Below are the code and all the weights of a small trained network. Each question names an input and a class and asks about switching units off, where a switched-off unit gives its printed mean instead of its output.

import numpy as np


def w(rows, s, z=0):
    codes = np.array(rows[::2]) - 128.0
    scale = np.full(codes.shape[1], s)
    scale[-1] = z or s
    return codes * scale


def f(y):
    return np.maximum(y, 0)


def log_softmax(a):
    a = a - a.max(-1, keepdims=True)
    return a - np.log(np.exp(a).sum(-1, keepdims=True))


def net(x, mask):
    res = np.array(x, float).reshape(1, 7) / 4 @ E
    y = f(res @ A[0][:, :-1].T + A[0][:, -1])
    res = res + np.where(mask, y, B[0][:, -1]) @ B[0][:, :-1]
    return log_softmax(res[-1] @ U[:, :-1].T + U[:, -1])


A, B = {}, {}
E = w([
[93,66,153,106,69,168,65,21,75,173,71,187],'x0',
[123,130,128,132,121,110,118,128,126,117,126,127],'x1',
[118,145,135,119,113,108,125,133,117,125,140,136],'x2',
[126,129,104,130,121,131,112,136,130,107,124,140],'x3',
[92,76,191,177,26,184,161,186,200,91,162,107],'x4',
[121,139,140,126,123,118,127,127,117,119,140,134],'x5',
[247,167,224,60,120,133,91,155,156,91,51,145],'x6',
],0.014)
A[0] = w([
[208,153,199,84,124,131,70,151,162,107,93,132,151],'n0',
[165,183,69,88,244,72,169,158,121,110,149,86,222],'n1',
[181,147,151,31,161,116,62,52,82,145,41,179,123],'n2',
[112,88,135,156,146,93,141,105,145,173,149,100,233],'n3',
[108,118,132,170,112,128,144,210,180,109,162,62,141],'n4',
[169,118,165,108,128,111,106,165,170,115,106,121,145],'n5',
[143,159,157,115,94,163,76,120,115,134,67,137,73],'n6',
[142,152,134,131,111,131,199,206,169,79,153,92,92],'n7',
[88,47,189,135,10,184,133,94,141,118,114,148,2],'n8',
[64,85,88,136,117,144,78,38,72,177,104,138,198],'n9',
[66,102,102,183,128,137,146,195,159,131,231,102,240],'n10',
],0.011,0.0069)
B[0] = w([
[201,151,248,126,155,171,127,108,147,137,77,149,234],'n0',
[155,145,54,32,165,131,53,187,87,131,134,117,240],'n1',
[105,75,153,146,192,58,155,116,196,141,125,182,251],'n2',
[103,127,98,136,143,98,127,148,107,111,135,118,176],'n3',
[112,108,142,159,102,112,170,115,171,103,87,107,228],'n4',
[147,165,168,140,93,164,117,154,101,117,85,143,190],'n5',
[141,97,147,133,157,119,108,147,175,137,135,116,181],'n6',
[165,156,173,195,110,165,175,88,159,120,116,150,226],'n7',
[166,178,85,21,175,133,49,165,121,96,96,75,227],'n8',
[105,120,100,145,98,125,127,112,86,159,186,152,239],'n9',
[96,102,114,137,146,65,128,108,176,94,138,61,251],'n10',
],0.014,0.022)
U = w([
[96,151,16,54,127,119,59,169,86,105,167,33,254],'0',
[101,61,150,177,149,57,168,94,254,121,116,130,115],'1',
[194,186,144,33,143,169,44,196,114,135,72,133,134],'2',
[174,192,190,214,35,225,188,121,143,90,83,107,31],'3',
[53,110,62,191,91,125,134,50,10,255,207,224,53],'4',
],0.008,0.0043)

Each question gives the input, the list of numbers given to net, and the class t.
The units are the neurons (one row each of A and B). Each row of codes is followed by its name. A weight is (code - 128) times the scale printed after its matrix; where a second scale follows, it is the last column's (A, B and U).
mask holds one flag per neuron, in row order. A switched-off neuron (its flag False) gives its mean, the last column of its row in B, instead of its output. The means were averaged over made-up inputs and are rounded, as every weight is.
A unit's drop is (log p(t) with every unit on - log p(t) with that unit switched off) / (log p(t) with every unit on - log p(t) with every unit switched off).
The circuit of an input: a set's keep is (log p(t) with only the set's units on - log p(t) with every unit switched off) / (log p(t) with every unit on - log p(t) with every unit switched off). Starting from all 11 units, units are removed one at a time, each time the one whose removal leaves the highest keep (on an exact tie, the one counted first), for as long as the keep stays at least 0.8.
units of the circuit, in order: the units of the circuit, biggest drop first
most important unit: the unit with the biggest drop
k most important neurons: the k neurons with the biggest drops, biggest first
drop when u is switched off: that unit's drop, to one decimal
input [6,2,2,-3,6,-5,0], class 0: most important unit : n0
input [1,-2,-3,5,-5,0,-3], class 4: 3 most important neurons : [n8; n9; n10]
input [7,2,-3,5,-5,1,1], class 1: 3 most important neurons : [n2; n6; n1]
input [4,-7,-6,-6,-1,-8,3], class 1: 2 most important neurons : [n2; n1]
input [8,-8,-6,-7,3,8,-2], class 0: units of the circuit, in order : [n8; n0]
input [-3,-2,6,-4,0,3,-5], class 0: 3 most important neurons : [n2; n0; n1]
input [-5,-3,3,6,1,-5,1], class 3: 2 most important neurons : [n2; n8]
input [8,4,-4,6,-1,-1,8], class 1: 2 most important neurons : [n2; n1]
input [2,0,6,-2,-2,5,0], class 4: 2 most important neurons : [n10; n4]
input [5,8,4,0,2,-3,1], class 2: 2 most important neurons : [n8; n10]
input [-8,-5,-2,3,6,8,1], class 3: 2 most important neurons : [n7; n2]
input [-6,1,0,6,1,-8,4], class 3: 2 most important neurons : [n7; n8]
input [1,-3,3,3,-6,-4,2], class 1: 2 most important neurons : [n2; n8]
input [1,-6,-8,2,-1,6,-8], class 4: units of the circuit, in order : [n9]
input [-5,7,3,5,-2,2,-2], class 0: drop when n1 is switched off : 0.3
input [-1,-5,5,-8,6,5,5], class 3: drop when n0 is switched off : 0.0
input [5,7,8,-1,0,-3,-1], class 4: drop when n1 is switched off : 0.3
